Each row has a hidden value. The values are split into ranges, and the band after each row names the range that its value falls in. Each part has its own value, ranges and names.
[ 10  -5   0  28 -45  11  21   0 -10   1  -2 -10 -26 -14   0  -2   4 -14
  -3  -9   7  33 -13 -35 -15  -7  18   4  -5   5  42  -1  -7   0   2   6
 -17 -10  14  -9  23   6   1  -6 -15  -2   7 -15   2  -4  -2 -17   1 -15
 -10  -1  -2   2 -12  12 -17  -3   1  -7  13   6  -2  21   2   5   8   5
 -31   3  -2   2   5  -1 -32  -4 -35  -3   0  -1  -3   5   1  -6   0 -14
  -1   3  17 -13 -14  26  -2   3  11 -18 -13  -3  30  -6  -5 -20  -9 -18
   0 -15 -12   2  -4  -4  -3  15  31  -7  23  14   2 -19  -8   7] : z505
[  9   1   2  17 -10   3 -11 -17 -14   5   2  -7  -2   5  -6  -3  -1  -4
  -8  -6 -13   3  -5 -16   3   5   6   2  21  14   7   0  -9   3   8   2
  -5  -1   0   2   1  -4  -3   6 -16 -12   2   2 -17  -8  -2 -11   6  -3
   5  -3  -4   9   2   0  12  -1   1 -28   1   0  -3  -1   2   0   4  -6
 -10   6   0   2   0   2   5  -2 -15  -2   4   7   2  -2  -6   2   5  -3
   1  -5  10  -2 -18   9   2  12   0   3  -2   0   5   0   1 -13   0  -2
   2  -2  -8  -4   1  -3   4   6  12   2  14   4   0  -5  -3   3] : z505
[ 16  -4  17  24  24  32   0   4 -31  -5  -2 -25  12  -5 -14   7 -10 -15
  -9   0 -12   8  -2 -20   6  -1  18   2  17  23  28   7 -18   0  31  12
 -28 -11   6 -10 -28 -19  -3  -6 -44  -2 -10  14  -5 -21  -2 -18  -5  -7
   0 -10  -3  20   5   8  -6  10  20 -10 -18  -5   5  43 -13   9  -5   0
  -1   2   5   0  -6  15 -21  -1  56   1   7   3   5   3 -19 -32 -19   3
  -7  27  14   3 -14  23   2  13  -1  16  25   6 -14   4   6 -23  15  28
 -20  13  -1  -4  -2  -6   8   8  61 -13  16   8  -9   1  -8 -14] : z57
[  8  -6  -9 -15  -3 -25 -12  -2   8  -6  -5  19  13  -8  15   3   6   2
   2   6  -7 -31   8   0  -6   4  -4  -3  -3  -7 -10   0   6  -4 -30  -7
  16   8  -7  17  12  17   3  -3   9   2  -2  -9  -4  10   1  -2   6   3
   4   5   6  -1   3   8  25  -5 -10 -11   7   1   6 -44   5  -8  -5  -3
   0  14  -6   2  -3  -1  13  -6 -13  -1  -2   4  -1   3   9  16  15  -2
   3 -17 -12   3  -3 -10   1  10   4   9 -23   3  -5  -2  -8  15  -1  -4
  16  -7 -12   7   5   5  -2 -13 -39 -11 -15  -5   3   1  -8   3] : z481
[ 10  -6   8  25   5   9  -3 -24 -17  -8  -3  -4 -20   2  -8   7  -8  -1
  -7   6 -15  -9  -7 -37  -5  10  18   7  26 -19  16  -2 -12  -2  12   1
  -6  -3  -9  -3  -9 -22   2   4 -18  -6  -1  15 -10 -12 -10 -20   0   0
  -2   4  -1  18   0   8  21   8  10 -31  -7  -5  -1   0 -10   7   1  -4
 -14   2   3   5   0   5   9  -1  31   7  17   6  18  -2  -5  -3  20  -3
  -4   4  14   8 -23   5   3   3   5  19   0   8  -4   6   4   0   1   9
   4   2  -5  -2   6   1  11   6  27   2  11   0  -5   7 -14   1] : z992
[ -2   2  -9 -15  15 -11 -25  14  11  -9  -2  12   2  -8   2  12  -1   3
 -10  -1   1 -34  -1 -17   2   7  19   4   6 -30   6  -3 -15  -6 -23  -4
  18  10  -1  15  10   1   7   7  12   4   1  -2 -15   7  -4 -10   6   2
   8  10   4  14  -1   2  21 -10 -12 -21   8   5   4 -40  -4  -2  -1   2
  -5   1   6   6  -4   2   6  -5  -2   4  11   4  19  -5   5  24  13  -3
   2 -14 -11   4 -17 -26   3   6   7   1 -18   7   5  -8   5   9  -3 -16
  26 -15  -9   0  10   4   5  -1  -4  18 -26  -5   3  17  -1   6] : z505
[  8   5   6   9  22  14  21  20   9   7   6  12  22   0   2  -1  -7   3
   8  17  -3  20   8  17  -3 -14 -21  -5 -15  32 -20   8  24  -4  12   2
   7   0   1  -5  -1  -5  -9  -6 -10  -4   4  -1   1   6   8  18  -6  -9
  -4 -15   3  -4   1  -1 -15  -3   2  17   3   0  -5  24  -3   4   3  -6
 -26  -1   0   4  -6  -3  25  -5  -7 -13   4  -1  -3  -1   1 -13 -31   9
  -1   9 -20  -1  13  -8  -5  12  -8  -6   2  -9 -15   2  -4  34 -11   9
  -3  12   0   7  -6   0  -7   6 -20 -22 -16   4  -9  -6  -7   0] : z481
[ 13   6   3  19  38  12 -12   7 -23   4   4 -10  18 -16   1  19  -8   0
   2  12 -27  -4   2  -3   0  -7   1   6  16 -33 -19  11  -2  -3   9   2
 -11  -3 -21 -10 -21 -12  -4  -5  -2 -15  -4  18  10  -2  -6   0  -9  -4
   1  -8   1  22   1   9  13  -2  19 -22  -5  -2  -5  40 -19   9   0  -7
   2   2  -1  -9   2  18  35  -7  51 -17   7   2   4  -4 -10 -20 -14   2
  -8  10  21  19   9  10  -3   4  -3  25   6   0  -8   5   6   2  -1  24
  -8  14  -6   0   0   0   2   6  -1 -10   2  -3 -10  21  -6  -9] : z992
[ -3  -3   0   1 -10 -10 -10  13   0  -8   9  10 -10 -10   8  -1   6  -1
  -3   4   9   3  -2 -17  -4   4  19  -4  10 -16  16  -4  -6  -7  -2   1
   7   3 -11   4  16   3   2  -1   2  12  -1  -3  -6   1   3  -3   5  -8
   1  -4  -1   1  -5   5   9  -2   6 -16  -7   2   4 -19  -3   1  -5   7
 -13  -1   3   3  -4   7  -8   1  12  -1   9   4   6   3  -1  -2  16  -1
  -4  -1   0  -1   4  -2  -3   8  10   4 -11   0   7  -3   1  12  -6 -19
   2 -13 -14  -1   3  -1   2   3  -4  -7  -2  -5   0  10   7  -2] : z320

New part:
[-16   5 -36  21  -7  17 -19   6   4   4 -19  43  -2  26   3   8   9  -1
   0  12   6 -16  16  -4 -14  18  -6 -18  11  -6 -10  -2 -27 -27  14   0
 -12  -8 -23  -3  15  -7  -1  -7  -2  12  -8  -4  -1  33   6 -14   4  -8
  10  13   0   4  -8   4 -15  -2  -9 -15 -24   2  -5 -16 -12 -19  10   4
 -11 -38   6   8  -3  15  11  -1 -11  -6   1  -1  -2  -9   0  -8 -21  20
   7  -5   1   5  -4  -9  12  -1   4  16  34   3   4  -1  11   6  11   7
 -13 -10   7  24 -12  -3  -9  -4  -4   0   8   7 -24   0   1  -1  21 -12
 -18   1 -15  -4  11   9  -3  -3  12   6  -9   0   9  -8   2   3   0 -14
  -2  20  -1  -5 -10  -4  -2  -1  -1] : z627
[-16   0 -31  23   3  22 -28  36   6   2  11  25  11   9  37 -31   0  -3
  -9   9   7  -7   8  -8 -24   8  -6  25   3   5 -24  18  -1 -25   7   1
  -5  -8 -33  -4   2  -4  -5  10  -1  13 -11   3   4  24   5 -20   9  18
  -8   9 -12  12  -5   5 -11  -3  15  -8 -21   1   0  -4 -20  -5  16  -1
 -15  -6   4   4  -4  23  17  18   0  13  15  -2   4 -12   3  -8 -18  13
  -4 -14 -14 -10 -17   8 -11  -4   2  18  42  -8  15  13   0   6   4  -1
 -14 -10  11  43 -13   4  -6  -2 -47  -8   9   9 -15  -3   1  12  13 -20
  -8   8  -8 -10   5  -7  -3 -26  -5   5 -11  -3   6   0   4  -3   3 -12
  -9  15  -4 -18 -13  -4   3   6  13] : z627
[-22   0 -28  26   9  18 -20   7   4   8   8  30  21  11  29 -24  -4  -1
  -9   7   3   0   9  -8 -18   2  -6  16   3   4 -17   9  -3 -27   3  -2
  -5 -10 -30 -11   2  -4  -4  16  -1  11 -11  -1  -2  20   6 -18   4  14
   0   7  -9  15  -9   8 -12  -2   3 -22 -17   2   0  -8 -14  -7  21   5
 -11 -16   7   4 -10  25  20   6   5   8  10   0   2 -26   9  -7 -22  17
  -3 -19 -11   3  -7  13  -6  -3   8  13  57  -6   5  11  -1   6   5   1
 -29  -8   7  30 -17  -3 -12  -1 -33 -11   8  11 -18  -1   0   6  15 -33
 -10   7 -15  -9   9  -4  -4 -29   5   8  -9  -5   5  -1  10  -9   2 -16
  -5  22  -3 -25 -21  -3   8   2   0] : z807
[ -4  -5 -18   9  -6  10 -27  49  14   3  30 -12  16   8  -2   7   2   4
  -1   5  11 -10   1  -8 -13   0  -1 -19   2  -2  -7  -3 -22 -20   9 -11
  10  -3 -22   1  -1  -5   5  -2  -2   8 -10  -1 -13  13   2  -8   4   8
  -5   6   1   3 -13   6  -1  -7   4  -5 -12   7 -12  -8 -12 -21   0   6
 -13 -25  -2  -7   8   1  12   2 -10  -2   2  -6  -9   5   1  -1  -6   4
  -7   2  -1 -25  14 -10   4  -1   2   5  12  -8  13   0   5   2  -4  -5
 -14  -4   6  12 -13  -6  -9  -4 -11  -1   8  26  -8  -1   1  21  10 -10
 -12   6   1  -4  13  11  -3  -7  16   8  -9   4   4  -3   5   0   2 -10
  -5   5  -2   0   3  -3  -4   0 -20] : z883
[ -5   2 -33  22 -18   7 -17  37  -1  -5 -23  32 -11  34   2   7  18  -1
   5   7   8 -21  12  -4 -13  24  -6 -14   4 -11  -9   1 -32 -24  24   5
  -6  -9 -17   3  10  -7   5 -15   0  14  -7  -1  -1  22   5 -14  10  -9
  11  11   2  -6  -6   4  -2  -4 -10   7 -23  -1  -4 -16 -11 -21   5   2
 -12 -33   1   5  -2  14   4  -1 -23  -2  -1  -1  -1   8  -9  -9 -16  17
  10   5  -1  -2 -11 -21  13  -1   4   7 -10  11   4  -2  15   6   9   5
  13 -14   6  20  -9  -4  -7 -12  -6   3   8   3 -16  -1   7   6  15   9
 -16   2  -5  -2  22  12  -3   1  11   7 -11  12   6 -10   2  12   0 -13
  -1  18  -2  12   5  -9 -15  -1   7] : z883
[-18   2 -27  16   2  10 -15 -12   9   9  -7  29  11  19  -2   7   2  -1
  -5   8   6 -11  12  -5  -7  14  -6 -24   6  -7  -2 -11 -32 -26   9  -5
  -7  -8 -21  -7  10  -7  -7  -4  -2  11  -6  -7  -6  22   6  -9  -3  -4
  12   9   1   6 -12   5  -9   2 -10 -20 -14   8  -8 -17 -10 -22  10   6
  -5 -35   5   3   4  11  12  -9  -9  -8   0  -1  -5  -9   5  -6 -17  15
   3  -3  -1   7   3  -6  13  -2   4   9  36   3   3  -1   7   7   8   5
 -23  -6   3  16 -16  -7 -10  -4  -3  -1   8  11 -25   1   1   6  20 -21
 -15   2 -18  -3  10   9 -10  -7  13   9 -10   2   6  -7   2  -1   0 -18
  -2  21  -2  -4 -13  -2  -1  -2 -10] : z950
[ -6   0 -27  21  -3   7 -18  21  -4  -5 -12  32   2  32   4   4  12  -1
   3   0   7 -13   9  -5 -13  21  -6 -13  -1  -6 -10  -4 -26 -25  19   4
  -5  -8 -20  -3  10  -7   8  -4   3  13  -8   0  -6  14   3 -14   5  -4
  15   7   4  -1  -3   4   0  -2 -17   0 -18   2  -4 -18 -11 -20   9   0
  -9 -34   5   2   4  11   1  -6 -19  -1   1  -1  -1  16  -4  -7 -15  13
   9   1   0   3 -15 -17  13   1  10  -5 -12   9   5  -2  11   6   8   4
  15  -9   5  22 -14  -4   0 -16  -4   3   8  11 -14   0   7   6  10  -1
 -12   2  -7  -1  18   8  -4   0  12   6 -10  19   4  -9   4   7   0 -11
  -2  22  -5   9   2 -10 -12  -3   4] : z883
[-12  -5  -4   8   9   0 -20  -6   4   4  13   9  24  16   4   6  -4  -2
  -2  -2   7 -10   2   6  -7  20  -2 -22  -4  -6  -5 -11 -22 -19   3 -10
   8  -7 -21  -7   8  -5   5   8   2  11 -11  -4 -15  13  10   1  -7  -3
  10   3  -2   5  -7   7 -10  -1  -8  -7 -11   2  -4 -16   7 -20  16   3
   5 -43   4  -4  14  -7   3  -7  -1  -3   0  -2  -4 -10   5  -3  -7   8
   2  -3  -1   4  28  -7  16 -11   4  -8  35   3  -2  -3   5   1   9   3
 -15   4  -5   4 -14 -11  -9  -5  -4  -1   8  14  -5   2   0   7   5 -17
 -10   4 -18   3   6   2  -7  -5  10   4 -11   2   6  -7   1  -4  -1 -12
   5  17  -1  -4  -7  -4   5  -6 -15] : z627
[ -9  -2  -9  12  -7   2 -17  16   4   4  -8  -3   9  -2   2  10  -4  -1
   0   1   7 -13   0   9  -8  32  -4 -31   2  -5   3   6 -33 -17   3  -2
  -4   2 -18  -3  10  -7  17  -9  -2  11  -7  -1 -12  23   9  -6   3  -9
  10   8  -8  -1  -7  10 -15  -2   2   5 -15  -8   2  -8  12 -17  11   3
   2 -21   5  -6  -6  12  12   5 -12  -2  -3  -3  -3 -24  -2  -6 -16  16
  -2   1  -4  -6  18  -5  10 -22  -4   5  31   9  -7  -1   4   5   8   5
 -11  -7  -7   8  -9  -2 -13  -6  -5  -7   8   8   9  -9  -8   5   7 -13
 -12   4 -17   2  10   2  -3 -11  10   5 -10  -3   7  -2  -7  -3   0 -15
   2   1   1 -12  -6   6   1  -2   5] : z807
[-11  11 -55  27 -11  15 -19  15  -3  -6 -33  63 -18  51   1  10  26  -5
   5  12   7 -39  19  -2 -19  60  -5 -26  10  -8 -14  -1 -22 -23  29  11
 -20  -5 -26  -3  25 -11   1 -19   0  12  -1   1   2  51   6 -16   8 -10
  11  16  -2  -4   8 -10 -15  -2 -23  -4 -28  -2  -6 -17 -15 -20   9  -8
 -12 -50   6  12  -2  24   1  -3 -36  -9   6  -6   2  18 -10 -15 -19  25
  20  -1  14  14  -8 -23  25  13  -1  17  -5  10  12  -7  15   7  17  11
  25 -16  12  35  -8   3   2 -11   1   9   7 -15 -23   5  10  -6  15  13
 -22  -4 -11   1  11  23   3  11  -1   1 -15  11   9 -14  -1  17  -3  -7
  -4  15  -1  14  -1 -22 -16  -2  21] : z367
